Below are the code and all the weights of a small trained network. Each question names an input and a target symbol and asks about switching units off, where a switched-off unit gives its printed mean instead of its output.

import numpy as np


def w(rows, s, z=0):
    codes = np.array(rows[::2]) - 128.0
    scale = np.full(codes.shape[1], s)
    scale[-1] = z or s
    return codes * scale


def f(y):
    return np.maximum(y, 0)


def softmax(a):
    e = np.exp(a - a.max(-1, keepdims=True))
    return e / e.sum(-1, keepdims=True)


def log_softmax(a):
    a = a - a.max(-1, keepdims=True)
    return a - np.log(np.exp(a).sum(-1, keepdims=True))


def net(x, mask):
    ids = ['ΛΠΦΨΩαβδεζηθμξστ'.index(c) for c in x.split()]
    T = len(ids)
    res = E[ids] + P[:T]
    r = res
    for j in range(3):
        rows = slice(2 * j, 2 * j + 2)
        q, k, v = (r @ M[0][rows].T for M in (Q, K, V))
        z = softmax(np.where(np.tri(T) > 0, q @ k.T / 2**0.5, -1e9)) @ v
        o = O[0][rows]
        res = res + np.where(mask[j], z, o[:, -1]) @ o[:, :-1]
    y = f(res @ A[0][:, :-1].T + A[0][:, -1])
    res = res + np.where(mask[3:15], y, B[0][:, -1]) @ B[0][:, :-1]
    return log_softmax(res[-1] @ U[:, :-1].T + U[:, -1])


Q, K, V, O, A, B = {}, {}, {}, {}, {}, {}
E = w([
[188,188,183,95,138],'Λ',
[142,107,166,152,58],'Π',
[94,138,167,171,230],'Φ',
[187,72,160,94,123],'Ψ',
[66,128,214,74,69],'Ω',
[80,106,80,87,167],'α',
[146,129,147,191,78],'β',
[107,168,96,141,148],'δ',
[233,100,182,185,248],'ε',
[253,190,84,135,99],'ζ',
[134,51,178,123,117],'η',
[170,193,189,122,141],'θ',
[119,92,156,106,130],'μ',
[90,154,144,102,179],'ξ',
[117,136,117,112,103],'σ',
[137,106,68,147,129],'τ',
],0.024)
P = w([
[127,7,78,185,129],'0',
[127,192,142,108,138],'1',
[160,210,167,92,178],'2',
[141,1,95,194,130],'3',
[113,184,126,118,102],'4',
[157,204,167,92,178],'5',
[144,9,104,189,130],'6',
[105,182,118,121,91],'7',
[159,201,171,95,180],'8',
[142,10,110,188,138],'9',
[98,182,115,121,84],'10',
[156,204,170,92,180],'11',
[140,19,113,187,141],'12',
[100,180,109,124,78],'13',
],0.0099)
Q[0] = w([
[50,107,71,184,86],'h1',
[129,255,44,40,167],'h1',
[82,199,198,117,213],'h2',
[97,226,166,116,95],'h2',
[155,134,110,161,92],'h3',
[253,78,184,131,215],'h3',
],0.0098)
K[0] = w([
[255,129,153,150,105],'h1',
[152,142,23,123,210],'h1',
[33,69,157,78,193],'h2',
[100,118,85,71,119],'h2',
[148,139,164,180,136],'h3',
[189,150,40,115,101],'h3',
],0.014)
V[0] = w([
[36,141,87,129,134],'h1',
[126,149,138,110,1],'h1',
[120,101,75,57,199],'h2',
[224,145,112,119,122],'h2',
[113,130,117,40,6],'h3',
[99,161,154,190,86],'h3',
],0.006)
O[0] = w([
[82,233,37,90,222,135],'h1',
[102,109,96,110,30,50],'h1',
[92,156,160,160,50,254],'h2',
[103,216,43,97,163,157],'h2',
[211,171,25,42,2,84],'h3',
[165,119,98,204,24,69],'h3',
],0.0045,0.0023)
A[0] = w([
[109,99,148,100,160,115],'n1',
[127,71,132,173,74,103],'n2',
[101,156,120,118,157,53],'n3',
[7,107,135,130,107,95],'n4',
[144,51,179,134,143,122],'n5',
[157,156,122,229,86,107],'n6',
[123,147,123,36,118,120],'n7',
[112,164,75,133,177,105],'n8',
[172,215,137,96,122,206],'n9',
[98,77,83,63,126,138],'n10',
[183,147,234,108,73,1],'n11',
[85,208,106,75,121,89],'n12',
],0.014,0.0054)
B[0] = w([
[110,210,127,77,177,189],'n1',
[17,183,103,175,123,192],'n2',
[126,154,80,175,139,172],'n3',
[208,227,128,131,103,221],'n4',
[86,109,157,65,177,194],'n5',
[200,173,54,15,178,205],'n6',
[175,158,98,1,178,198],'n7',
[104,86,91,215,174,232],'n8',
[108,138,219,161,47,254],'n9',
[138,170,139,193,77,236],'n10',
[246,21,45,194,140,189],'n11',
[41,30,83,82,85,230],'n12',
],0.0085,0.0082)
U = w([
[173,114,185,151,134,178],'Λ',
[138,5,52,200,98,54],'Π',
[123,210,164,198,155,250],'Φ',
[195,137,158,18,202,18],'Ψ',
[98,51,76,76,55,172],'Ω',
[81,135,45,49,198,30],'α',
[235,161,63,138,154,2],'β',
[7,125,152,245,43,121],'δ',
[161,201,208,118,180,149],'ε',
[130,255,187,85,41,143],'ζ',
[96,25,144,111,154,204],'η',
[137,123,216,217,107,157],'θ',
[105,155,216,93,173,139],'μ',
[28,144,202,100,131,75],'ξ',
[28,129,215,65,59,146],'σ',
[129,61,84,218,181,142],'τ',
],0.0098,0.0074)

Each question gives the input, a string of symbols that net reads in full, and the target symbol t.
The units are the heads (2 rows each of Q, K, V and O) and the neurons (one row each of A and B). Each row of codes is followed by its name. A weight is (code - 128) times the scale printed after its matrix; where a second scale follows, it is the last column's (O, A, B and U).
mask holds one flag per unit, heads first, then neurons. A switched-off unit (its flag False) gives its mean, the last column of its rows in O or B, instead of its output. The means were averaged over made-up inputs and are rounded, as every weight is.
A unit's drop is (log p(t) with every unit on - log p(t) with that unit switched off) / (log p(t) with every unit on - log p(t) with every unit switched off).
The circuit of an input: a set's keep is (log p(t) with only the set's units on - log p(t) with every unit switched off) / (log p(t) with every unit on - log p(t) with every unit switched off). Starting from the 12 units with the biggest drops (on a tie, the unit counted first), units are removed one at a time, each time the one whose removal leaves the highest keep (on an exact tie, the one counted first), for as long as the keep stays at least 0.8.
circuit, biggest first: the units of the circuit, biggest drop first
unit that matters most: the unit with the biggest drop
top k neurons: the k neurons with the biggest drops, biggest first
heads that matter: for each layer, one digit per head in row order, 1 if its drop is at least 0.15 and else 0, layers parted by /
input Λ δ α σ σ, target σ: heads that matter => 000
input Ψ α α α μ ε θ α Ω θ ξ Φ β, target α: top 2 neurons => n6, n9
input δ Π α δ β σ β α α α, target Φ: unit that matters most => n10
input ξ Ψ Ψ σ θ η, target η: heads that matter => 100
input α α ζ α β β Ω ζ ε θ α ζ δ η, target ζ: heads that matter => 110
input Ψ ζ β β β Ψ β δ α Ψ α ζ τ β, target ζ: circuit, biggest first => h2, n8, n11
input α ζ β β δ Π Π σ ζ α α ζ β α, target ζ: heads that matter => 100
input ζ β Π β Ψ α δ α Ψ δ β, target ζ: top 4 neurons => n6, n8, n2, n12
input α β η ξ α β δ Π β Λ, target θ: top 3 neurons => n9, n6, n7
input δ α β α Λ α Ω α Ω, target Ω: circuit, biggest first => n11, n12
input α τ Π δ α α α η η, target η: circuit, biggest first => n11, n5, n4
input Π δ σ α α ζ σ Ψ, target ζ: heads that matter => 010
input Φ δ α α Π Ψ δ α, target Φ: heads that matter => 001
input δ α α Ψ, target η: top 3 neurons => n5, n11, n4
input α α α Λ α θ μ η α σ, target δ: top 4 neurons => n6, n7, n2, n11
input α δ α δ Φ τ, target τ: top neuron => n8
input η ζ σ β α β δ δ δ Ψ ζ σ, target σ: heads that matter => 100
input β Ω σ α σ Ω α δ α α Ψ δ, target δ: circuit, biggest first => n9, n12, n6
input τ α δ α ξ θ η, target ξ: top 2 neurons => n5, n2
input ε α α δ δ Φ σ α θ α Π, target Φ: heads that matter => 001
input δ β α α σ β Ω δ α α η ξ, target ξ: heads that matter => 100
input α α ε ε α ε η δ, target ε: heads that matter => 111
input θ α β α β α δ α δ, target δ: heads that matter => 000
input σ α ζ, target ζ: heads that matter => 000
input Π Π α α δ α α δ Π σ, target δ: top 3 neurons => n2, n6, n7
input α σ α α ζ δ β Ψ, target ζ: heads that matter => 011
input δ α δ β τ, target τ: heads that matter => 010
input α α δ Ψ ξ Ψ δ α δ τ δ Ω δ α, target Ω: top 2 neurons => n12, n7
